The four nearest rows among all rows above each row, by straight-line distance, nearest first (none for the first five rows)
In the rows, 100 means zero.
1: [117  89 114 116 101  55  57  87  94  98  99 103  93 131 130 114  99 109
  87  94  79 106  76 114 116 108  82 115  65  92  85  77 103  80 102 104
 101 117 127  94  79  67  94  99 102  74 129  77  97  85  93  60 107 100
  96  91  95  67  87 113 102  91  99 112 130 101  98  65 138 109 119  86]
2: [103  57  81 131  87 120  96  91 111  89  76 130  87  65 103  72 108  84
  97 103 109  59 120 120  98  99 111  96 124  82  95 101 123 107 101 117
  91  89 104  95  73 133  85  97  65  87  95 132  91 128  71 130 108 118
  69 111  99  96  98  92 107 136 119  98  89 108  74 117 134  97 129 124]
3: [105  33 115 121  95  83 103 109  93 114  91 104  80  86 138  98 108  87
 115  75 104  85 134 107  74 142  87 100 123  85  92 128 103 100 135  94
 105  91 105 101  71 126 100  95  68  84 117 116  80 108  48 126  89 115
  76  99  79  67  90  92  98 128 134 122 103  93  84 103 146  98 104 125]
4: [ 93  94 106 117  94  94 107 106 112  97 111 125 122  80  62  90 111 117
  69 110 104  65  96 117 108 111 109  95 146 123  85 116 127  95  81 101
  97  85 110  91  89  73  87  85 110 123  81 126 102  97 121  74 147 109
 109  75 122 136  65 107  92 125 133 116  99 107  66 109  80 128 122  82]
5: [121  77 125 112 101  73  90  97  84 108  89  85  65 104 122  89  91 112
 100  94  97  98 105 142  87 133  87 114 109  70  96  98 119  90 106  80
 102 110 120  82  63 108 105 110  53  81 117 108 101  98  86  92  96 119
  94 105  75  63 110 107  94 112 131 117 109 104  92  85 149  90  78 154]
6: [ 92  44 112 124  92  78 106  98 102 104 106 108  91 106 130  81 118 111
 125  94 111  85 122 123  76 113  86  90 118  68  87 127 115 112  82 105
 103  91 121 114  77 123 106 115  65  86 100 121  93 116  80 103 103 117
  70  89  88  55 100  80 108 145 108  80  84  89  95 117 132 107 121 121]  3 2 5 1
7: [ 76 133 104 107 102  93  84 104 126 110  98 122 110 112  91 100  84 111
  78 137  90 105  68  84 122  88 103 116  99 115 106 106 111 106  79  86
 113  95 112  82  89  60  81  84 124 121  96  98  90 101 172  58 121 103
  87  98 118 109  58  89 117 106  92 104 114  71 121  76  66 134 129  50]  4 1 6 2
8: [114 123 120  75 109  52  67  90 101 123 103  83  96 163  98 114  69  99
 102  99  94 142  68 112  95 112  90 122  53  94 109  49  89  90  63  68
 123 123 139  77  73  66  93  82 111  54 138  82 114  97 124  37  97  84
  81 140 100  78  90 100 108  89  49  94 142  91 131  56  83 103  98  77]  1 7 5 6
9: [150  28 142 113 104  83 108 114  78  94 118  88  72 127 159 104 114  81
 115  68 106 112 126  92  90 150  81  90 106  88  77  81  70  95 119 101
 111 103 132 105  79 118  94 128  55  75 155 119  63 119  30 119  61 108
  92  99  74  65 143  93 102 138 126  86  95 102 127  82 138  59 113 162]  3 5 6 2
10: [ 67 183  78  99 107 110  87  80 112  96  97 113 145  98  47 112  73 147
  63  92  91  83  60 119 136  70 124  93  91 133 101 100 113 132  63  80
  74  99  88  76 114  59  96  77 129 115  29  99 141  72 172  31 153  91
  98  85 128 142  35  96 116  54  97 110  99 103 114 107  71 141 104  61]  7 4 1 8
11: [108  28 106 131  72 109 111  96  96  81  90  91  80  94 141  62 141  80
 106  78 109 111 149 122  80 120  83  99 127  80  87 146 129  84 103 115
 115  95  88 116  77 141 102 130  57  91 115 103  97 112  30 134 108 122
  87 106  67  88 137 113 116 142 100 104  94  93  75  97 146  81 116 145]  3 6 2 5
12: [105  99  93  91  90 100  86  98 102  93  92 107 113 115  97  95 114 101
  71  91 101 105  94 126 104 108 114  98 112  78 103 110 131  93  97  87
  75 107  84  96  94 112  95  95  90 105 127  94 107 110 102 106 130 104
  96 123  91  91  85 108 100 122 136 101  93 106  59 100 148 114 122 122]  2 5 6 4
13: [ 68 168  74  83  84 122  92  81 122 101 125 121  96 103  49 106  83 131
  74  96  94  84  83 111 136  82 126 113 104 106  91  97 104 100  83 121
  96 103  79  87  82  67  89  73 140 135  56  93 126  75 200  23 151 101
 103  99 126 137  61 112 104  78 112 111 109  97 125 100  56 137 105  48]  10 7 4 12
14: [ 91 168  89  78 106 103  79  82 110 103 102 114 111 103  60 117  81 141
  84 105  76  90  44  97 132  82 116 115  87 123  74  68  88 110 105  79
 105 125  99  88 110  56  87  65 126 107  82  98 129  86 151  36 118  79
  89  86 124 151  73 103  81  69  92  95 136 118 108  77  71 130  81  50]  13 10 7 4
15: [ 81 159  98  91 103 105  81  91 117 119 117 114 117 152  57 113  72 122
  87 125  91  75  49  97 127 102  99 102  92 105 103  70  99  89  88 101
 118  83  96  73  94  65  96  82 110 115  75 101  98  90 159  50 135 101
 114 102 138 130  58  96  84  72  83 101 137 112 126  90  50 131 111  50]  14 7 13 10
16: [118  50 103 122  91  83  98 120  80  90  77 105  77  98 131  92 102 109
 111  85 103  95 114 122 100 120  89 116  84  58  95 114 105  85 101  84
  96 102 120 118  87 104  98  94  65  80 121  79 107 115  55 118  90  94
  97 118  85  76  90  83 102 116 124  88  93 116  74  95 143  95 102 136]  5 3 6 12
17: [109  57  97 120  86  76 103  88  93  85 106 134 105 112 109 100 101  99
  76  99  91 104 116 126  86 104  79  84  95  75  90 109 110  81 108 106
  95  83 105 110  62 126 107 117  78 101 114 112 105  99  70 121 119 114
  85 102  96  86  87 108 115 109 110  87 108 123  81  79 154  86 119 112]  16 12 6 2
18: [142 104 115 105 112  59  74 102  87 117  86  82  80 172 101  87  81 102
  97 114  96 102  86 108 123 137  99 130  55  79 112  84  83  84  89  91
  97 106 150  74  86  72  98  99  83  77 141  95  95  91  98  47 110  93
 107 134  86  87  84  97  83  84  94 130 136 106 115  67 103  89 101  92]  1 8 5 16
19: [106  61 101 113  81 105 106  91  85  88 103 116 107 101 121  90 100 111
  90  82  93  96 119 137  92 145 103  98 104  58 102 120 114  97 118 102
 111  85 107  91  83 114 112  98  58 109 108 106  92 116  79 116 118 111
  73  88  84  70  74  96  96 123 128 103 104 111  77  86 151 109 122 121]  17 3 16 6
20: [ 95 111 109 101 101  66  85  96 109  88  79 123  94 110 101 125  83 111
  93  88 114  76  93 148 123 114  82 118 105  70  82 122 124 105 110  98
  77 103 112  97 109  93  95  75  91  99 115 114 106 117 104 120 116 100
  81  94 100  89  73 103 103 102 127 102  97 110  97 106 144 133 118 113]  12 19 17 16
21: [104  46 103 110  76  89  93 124 114 104  82 114 106  87 123  82 104 115
 107  93 110 115 123 116  70 122  83  90 119  74  87 111 130 103 103 108
  80  79 121 101  87 119 101 110  64  95 103 117  65 106  61 111 115 129
  69 100 117  71 119  91 122 130 111 122  97 102 106  98 141  87 118 129]  6 3 19 17
22: [ 98  10 126 132 109  77 105 103  79  92 102  82  73 110 138  79 104  68
 117  99 110 113 121 103  78 133  85 105 111  80 106 122  85  79 105 102
 122  97 119 111  81 131  93 122  34  93 156 115  57 133  32 123  83 109
  99 105  86  61 129  88  96 119 121 102  81  83 118  78 121  65  96 154]  9 3 11 16
23: [129  46 109 119 109  82 110 106 105  91  79 107  96 117 123  98  95  69
 117  86 111 105 141 124 107 128 100 117 113  87 111  93 110  77  98  95
  92 104 108 104  68 105 102 127  70  87 106 105  92 106  44 116 105 104
  88  86  89  59  98  99 115 126 100  97 116 120  85  95 151  87 112 159]  16 3 17 5
24: [130  13 128 117  94  90 123 113  82 109 106  98  92 106 156  75 118  59
 111  99 102 109 141 113  91 140  90 108  85  80  86 110 110 101 104 108
  98 103 109 137  65 131  95 104  65  77 134 114  60 100  25 147  74 100
  84  92  70  55 141 102 117 133  95 108  76 100  96  94 143  55  99 142]  22 9 11 3
25: [ 85 172  86  95 115  91 102  71 127 106 106 129 125 112  69 102  69 135
  64 102  82  99  41  96 128  81 117 108 107 118  82  99 111 110  87  66
 101 120 116  79  92  58  96  69 127 104  92 106 119  97 173  36 150  94
 100 101 104 136  74  96 100  60  87  95 138 106  99  75  77 147 114  43]  14 15 7 10
26: [142  46 120 117 106  72  62  99  80 113  87 101  64 147 131  96  91  97
 111  87  96 105  95 106  70 149  95 103  93  65  90  94 117  95 107  87
 100  84 117 107  88  93  99 122  62  65 128  92  72 127  67 100 101 112
  95  98  64  71 117  86 101  95 101  97 118  99 109  73 134  97 106 109]  5 16 23 3
27: [ 92 155  83  92 107  93 106  80 112  96 115 120 114 124  39 119  87 140
  72 105  91  98  60  92 116  97 101 128 100 124  87  89 123 102  86  91
 102 113 107  67  92  62  83  70 126 110  79 114 117  74 174  16 133  90
  95  86 130 133  62 104  86  89  83 100 136 100 119 103  87 135 107  41]  25 14 15 13
28: [ 65 178  54 100 107 111  75  54 114 113  92 119 131  99  42 121  88 128
  54  86  91  79  51 122 121  75 120 107  96 131  92 105 122 110 103  78
  91  99  86  65  92  70  75  88 143 131  53  97 145  89 198  39 150 107
  98  92 121 152  51 108 102  87  97 101 115  99  80  86  72 164  98  54]  10 13 25 27
29: [ 95  59  93 127  80  94  84 100  96 102 104 107  94  87  98  77 114 111
 100  90  81  88 113 143  84  97  96  96 133  87  84 131 119 102  89 106
  86  84 120 104  95  80  88 100  86  99  87 118  80 110  99 125 121 103
  97  73 109 108  75  86  95 113 148 101  69 114  55 105 146 109 123 120]  19 2 12 6
30: [ 68 153  53  83 102 108  93  77 123 101 104 117 110 132  46 133  89 154
  61  94  75  92  64  96 116  99 120 123  95 121  75  71 101 121  74  85
  89 115  91  72  90  65  97  76 131 122  85 114 118  87 173  58 134  79
 103 110 153 132  86  93  87  87  97 100 116  93  95  82  87 142 102  47]  27 14 25 13
31: [118  59 126 127 112  55  88  91  83 129 107  90  69 108 139 106  93  72
 118  89 102 123 100 105  84 143  89  99  96  77 119  89 109  80  93  95
 107  99 117 109  92  85  99 103  66  81 133 103  89 130  54  98  98 112
  96 121  63  40 127  97 107 106 111 104 120 104 106  71 161  82 117 131]  26 5 23 16
32: [ 81 107  89  99  82  97  89  90 100  95  83 128 107 109  90 103  86 124
  67 127  97  78  78 100 124  98 100 104  99 100  86  99 114 101 112  95
  93  90  91  84  84  94  84  89 107 104 102 101 102 109 132  69 134  96
  99  97 113 114  73  80  94  79 129  90 111 107  74  96 110 121 135  77]  4 7 12 20
33: [ 92 146  84  89  94 107  83  86 117 105  97 103 100 102  93 104  93 125
  84 116  87  93  64  96 118 102 115  99  83 114 106  89 113 108 102  82
 112  90 124  88 107  47  86  74 106 113  74 110 102  95 132  61 133  94
 113  89 106 140  77  96  98  96  87 117 134  98 110  93  88 138 138  40]  7 15 25 27
34: [ 95  52  98 154  73 120 105 122 114  94  89 119 109  59  89  82 130 104
 100 102 103  45 110 114 127  91 120  99 127  97  74 165 166 108 124 122
  83 109  63  94  95 125 106  87  65 126  65 122  79 115 115 138 125 120
  53  81 102 108  79 105 128 114 149  96  62 120  60 116 140  90 118 131]  2 29 19 12
35: [106 107 113  99  97  82  80  97  88 113  96 116 100 134  98 128  90  83
  95 122  99  99  81 118 105 115  94 115  61 112 104  95 107  84  99  98
  96 113 122  90  75  73  82  97  89  93 133 108  91 110 110  55 114  73
  87 103  87  91 100  88  88  84  71 117 134  97 127  55 129 102 104  47]  1 18 8 32
36: [109  67 106 100  84  95  87  84 102 105 106 112 109 108  83 103 106 104
  64 124  97 123  87 143 111  95  82  86 122 101  89 111 111  92  97 100
  88 105  97  85  93  78  99 106  78 113 105  99  88 109 117  87 124 109
  80 100  94  98  93 102  87 102 122 109 124 119  77  74 136  97 108 105]  12 17 32 29
37: [138  34 119  99  99  61  99 121  79 119 113  98  51 139 148 111 130  93
 137  84  93 148 121  94  91 166  92 107  87  62 110 115  63  89  95  89
 115  86 124 100  98  84  94  91  51  87 163  94  88 112  18 128  68 111
 105 110  62  63 124  93 107  95 126  95 111  99 113  72 153  62 113 126]  31 9 26 22
38: [138  12 123 106 110  89  82 102  84 106 113  92  86 106 152 109  99  88
 131  76  86  83 146  93  82 137  68  98 104  78 101  82  83  79  96 109
 117  89 122 129  85 117 111 135  49  85 151 106  64 142  27 142  66 108
  74 112  57  46 119  95  99 117  99  99  97  93 110  86 143  67  90 114]  9 22 24 31
39: [103 121  73  89 100  97  88  79  93 102  82 126  87 122  83  80 108 116
  78 108  98  83  61 100 121 113 119 100 105 112  88  96 119  77 116  94
  83 121 112  92  68  81  91  68 107 115  91 118  86  94 141  52 134  99
 110 109 119 113  78 105 104  98 124  82 111 112 111  78  88 129 120  55]  32 33 7 27
40: [124  47 111 103 116  66  96  84  74 118  92  93  88 118 126 116  84  89
 101 108 113 108 108 127  71 136  92 106 101  75 105 113 101  78 101  80
 100  94 125 100  77  83 107  84  63  84 139 111  93  93  75 112  81 101
 100 110  71  56 106  98 109 115  93 104 104 107  86  90 145  73 110 122]  31 5 26 16
41: [136  16 127 111 114  76 105 123  80 101 105  83  73 114 146 116 111  62
 116  87 111 103 136 113  78 153  84  91  91  61 101 109 102  81 100  93
 115  86 119 129  86 109  89 108  54  86 161  94  54 106  27 115  54 116
  96 111  61  38 121 106  97 122 114  84  89  92 123  83 135  68 102 161]  9 22 38 24
42: [115  65 132 126 107  93  90  82  83 118 103 102  78 150 123 105  95 111
 105 110 106 116  98 115  98 113  79  99  92  83 102 100 107  71 100  75
  92 117 143  85  87  77  92  94  67  78 130  95  98 113  84  80  92  96
 101 109  70  56  91  94  79 122 101  99 108 105  84  75 149  96  92 128]  40 5 31 26
43: [114  60  74 115 107  97 103 109 110 100  81  99  93  85 116  77  96 111
  69 114 105  99 134 128 122 110 110  86 112  98 100 125 122  89 114 113
  73 110  94 115 101 132  96 100  82 105 107 130 109 109  93 111 133 112
  96  75 108  94  67  89  99 127 167 113  83 114  64 121 152  85 119 120]  29 12 2 19
44: [ 81 136  82 109 107  96 103  92 111 110 100 122  94  92  87  99  86 114
  75 122 100  86 105 101 125 102 100 132 113 105  91 101 123  95 101  79
  94 105 126 100  78  81  87  82  92 125  84 105  98 112 136  77 150 108
 107  95 105 122  66  86  92 108 117  99 101 110  79 103 109 127 107  62]  32 39 4 33
45: [ 92 134  97 104 105 104  98  93 102 103 101 109  98  99  70  92  89 102
  68 114 102  81  84  94 112 112 113 121  83 106  95 107 114 118  95  93
  89  92  78  93  84  87  99  76 105 120  78 121 103  96 145  81 143 114
  76  77 103 146  82 105  85  73 107 103  99  91  96  75  97 122 113  58]  44 32 33 39
46: [116  37 105 140 101  92  91 124  98  99 111  91  90  93 147  86 121  80
  86  72  95 102 114 145  92 121  86 101 114  84  99 123 113  84 102  85
  92 122 107 122  91 127  99 114  72  97 107  89 103 107  57 107 109 112
  80 101  70  64 100 108 110 129 121  81  89 118  78  77 129  79 121 157]  16 23 11 3
47: [ 68 138  75 113  95 108  97  98  98 102  87 125 135  82  53 109 103 142
  64 115  82  99  65 100 138  82 114 107  96 122  84 117 120 106  91 105
  79 104  83  88 105  72  87  86 136 116  59  89 115  91 190  42 131  98
 103  64 127 140  61  75  72  94  94 109 111  92  92 107  70 137 122  50]  27 28 13 10
48: [ 66 159  57  95 100 120  89  85 111  81  83 125 138  96  47  99  92 108
  71 116  80  73  61 105 145  74 131 121 104 149 107 116 132 112  89 109
  87  91 103  76  72  90  81  71 129 134  58  96 136  73 173  66 139  93
  84  80 127 136  67 109  83 109  96 107  95 110 101  91  57 112 113  44]  47 28 13 10
49: [125  80 115 117 109  35  83  94  76 136  93 102  79 139 131 109 109 100
 116  92  77 117  90 123  93 142  80 103  84  59  91  81 107  74 105  87
  96 103 135 103  74  79  99 108  63  98 137 100  70 101  52  91  96 104
 110 113  95  68 112 116 107  98 103 102 132 122 108  64 139  92  96 127]  31 26 40 42
50: [ 81 180  60 110 111 112 102  76 128 117 100 137 133 112  45 116  84 128
  43 108  94  89  71 117 126  84 110 102 103 131  91  86  95 102  86  75
 100 102  92  85 111  62  74  54 146 114  79  91 146  92 178  29 138  98
 113  88 137 110  58 117  82  79 104  97 104  93 101  79  70 133 103  48]  28 25 27 30
51: [116  95  85 112  82  93  88  85  96 106  96 112  78 113  90  85 105 137
  75  98  90  94 120 131 104 100  83  86 118  82 110 115 110  90  96  70
  88 101 103  75  89  87  80  89  96 115 104 104  96 117  99 108 122 105
  91  87  95 104  73 116 108 104 134  94 106 112  81  94 130 113 117 106]  12 36 29 20
52: [ 86  85  98 117 105 114  77  95 111  87  98 133 123  77  56  88 125 112
  53 106 112  73  92  95 115  79 112 103 118  97  76 128 139 108  96 106
  84 100  90  92  85 105  90  78 121 126  59 108 109 104 156 104 139 118
  82  93 134 126  67  96  98  98 134 112  77 119  63 143  83 134 124  96]  4 32 44 45
53: [ 48 148  86 135  98 138 100 100 112  91 113  95 133  77  54 104 108 113
  65 120  95  50  62  96 106  64 121 102 117 132  87 130 159 129  78 105
  92 103  83  86 107 101  99  86 110 126  20 127 114  87 185  58 144 103
  83  87 154 172  47 102 124 101  87 111  88 100  83 115  65 144  90  56]  48 47 10 28
54: [ 80 105  80 128  90 128  96 107  95  88  80 133 120  89  73 106 115 131
  69 111  92  71  93 113 103  75 115  95 136 121  77 129 145 109  90 106
  72 104  82  84  96 127  80  72 109 103  71 117 121 104 132  92 134 106
 100  57 115 127  64 102 117 109 146  78  81 113  61  95 109 135 118  96]  52 4 32 44
55: [ 74 106  81 109  96  99 105  97 120 101 106 119 108  76  92  96 116 130
  86 106  91  88  71 105 107  80 119 109 118 118  79  99 142 113 112  88
  93  98  88  95 106  97  80  78 112 115  91  93 120 107 147  81 136 109
  96  80 124 122  64  98  91 106 111  85 113 102  82  98 104 131 138  90]  32 44 54 4
56: [112  96 108 102  91 106  76  83  89 117  92 102  61 143 105 120  90  97
  93  90  95 112  63 126 108 130  94 115  74  96  99 104 127  82  92 101
  94 132 123 107  77  78 112  97  78  65 132  88  90 104  88  53 113  85
 102 102  91  88  95  98  88  73  99 104 115 102 116  79 121 108 115  92]  1 35 18 42
57: [111 114 111  96  90 117  91  84  96 103  98 108  88 135 102  93  85 103
  60 120  88  94  60  80 118 108  84 127  80 104  99  84 112 101 102  74
 119 118 126  86  92  67  91  92 112 106 107 101  84  99 137  57 101  83
 105 100 116 105  98  97  90  79 105  77 110  97 107  69 110 111 102  75]  39 32 35 56
58: [135  25 122 112 123  57  87  88  82  88  85 103  85 115 142 105 110  92
 116  90  94 119 110 137  83 136  87 112 109  55  92 106 109 102 100  85
 105  97 107 104  83 104 111  90  64  76 128 102  83 103  50  97 100  97
  90 106  82  55 108 105  97 101 117  94 106 116 100  71 163  75  96 146]  40 31 5 16
59: [ 90 158 103  80  94  95  64  63 116 113 100 101  86 146  64 141  74 133
  58 109  81 101  46  93 113 110 101 136  87 108 109  63  95  94 111  60
 112 103 120  81  97  34  99  75 120 104 104  96  87  89 167  43 107 105
  83  95 104  94  56 112  81  65  84 108 133 103 125  70  60 134  77  44]  15 14 27 25
